Rows with their classes:
[0.84,-2.36,-0.20,0.94,-0.77,-0.96,1.51,-0.24,0.59,-0.08,-1.51,0.33,-1.28,-3.45,-0.73,1.43,1.36,1.42,2.30,-2.60,1.21,2.02,0.16,0.57,-1.42,0.73,-0.67,-5.33,-0.98,-0.23,-1.81,1.94,2.26,-0.86,0.35,0.91,-2.70]
Beru
[-4.25,1.56,-0.76,3.91,-0.06,-1.85,0.71,0.83,-2.20,-3.46,-1.33,-1.08,2.55,3.23,1.07,1.16,2.30,-4.21,0.00,2.43,0.38,1.33,-2.42,-1.91,-0.65,1.19,-7.08,0.08,-1.15,0.54,-0.36,5.78,5.02,0.41,0.04,-1.34,-0.84]
Zuta
[-1.27,-0.54,-0.20,1.86,0.25,2.30,0.48,0.01,0.55,-2.98,-0.98,1.03,-0.18,-1.18,-0.37,1.03,2.97,0.42,1.12,-0.26,0.43,0.72,-0.41,-2.00,-0.24,0.51,-3.35,-1.06,-0.51,1.10,-0.29,3.28,-0.48,0.17,0.54,0.33,-2.85]
Tuga
[-1.89,-0.09,1.20,4.18,0.94,3.46,0.11,-0.89,0.31,-4.32,-2.35,0.95,0.62,0.14,1.01,0.25,3.55,-0.10,-0.47,-0.41,-0.11,-0.27,0.28,-2.76,0.50,1.17,-2.28,-0.87,-0.28,1.20,0.90,1.37,0.24,0.35,0.47,-0.09,-2.52]
Govi
[-1.00,-2.18,0.16,0.39,0.37,1.54,1.33,-1.38,-0.50,-4.04,-3.26,1.54,-2.33,-1.53,0.23,0.29,1.07,0.97,0.96,-1.64,0.29,2.07,-1.56,-0.38,-0.14,1.20,-3.30,-1.69,-0.13,0.49,-0.48,2.64,3.05,-0.13,0.92,-1.70,-4.79]
Govi
[-1.03,0.00,-1.78,2.39,-0.27,-1.76,1.27,0.39,0.18,-2.40,-2.52,3.16,-0.09,-0.86,-1.19,1.48,-0.05,0.80,0.18,-0.98,0.42,3.41,-1.63,-1.85,0.30,0.33,-5.45,-2.02,-1.03,0.65,-1.43,3.75,2.27,-0.10,0.51,-1.17,-3.28]
Tuga
[-2.00,-2.44,1.11,2.24,-1.03,0.50,1.74,-1.73,-2.20,-4.67,-2.65,1.90,-0.12,-3.85,1.02,0.43,0.57,-1.60,0.70,-1.33,0.13,-1.27,-1.54,0.66,-0.66,0.63,-2.64,-2.68,-1.49,-0.50,1.56,6.77,2.03,1.16,1.56,-0.53,-2.89]
Tuga
[-0.57,-1.88,-0.04,1.21,0.32,-2.64,0.99,1.77,-0.45,0.11,0.18,-1.50,-1.69,-2.29,-0.93,0.75,2.23,-0.06,3.10,0.25,-0.50,-0.38,-0.90,-2.38,1.92,-0.47,-1.51,-1.65,2.24,0.29,-1.81,3.28,0.54,0.03,-0.02,-0.42,-0.90]
Tuga
[0.59,-0.24,0.57,3.63,1.27,1.13,1.81,-0.96,-0.50,-3.34,-0.12,3.02,1.11,2.67,0.17,0.88,4.04,2.66,-2.13,-1.04,-0.16,2.63,-3.16,-4.90,1.39,1.61,-5.80,-1.27,1.59,2.54,-2.03,5.36,3.98,-0.20,-0.56,0.54,-4.17]
Govi
[-0.59,0.00,1.68,-1.24,0.48,7.66,-1.57,2.58,1.30,-1.65,0.48,0.35,-2.58,0.91,0.37,-0.92,-1.82,-0.40,2.11,2.31,0.17,1.75,2.34,-3.78,-3.08,-1.95,-2.82,3.16,-1.49,0.39,2.11,-1.64,1.45,0.03,-0.08,-1.64,-2.95]
deri
[-0.79,-1.99,1.53,2.96,0.66,1.86,1.77,0.25,-0.06,-1.51,-0.04,1.36,-0.19,-0.98,-0.35,1.53,0.18,0.96,-0.63,0.86,1.12,0.97,1.34,-2.06,-1.23,-0.32,-3.70,-3.54,-1.07,1.56,0.28,5.79,3.82,-0.44,0.10,1.08,-2.18]
deri
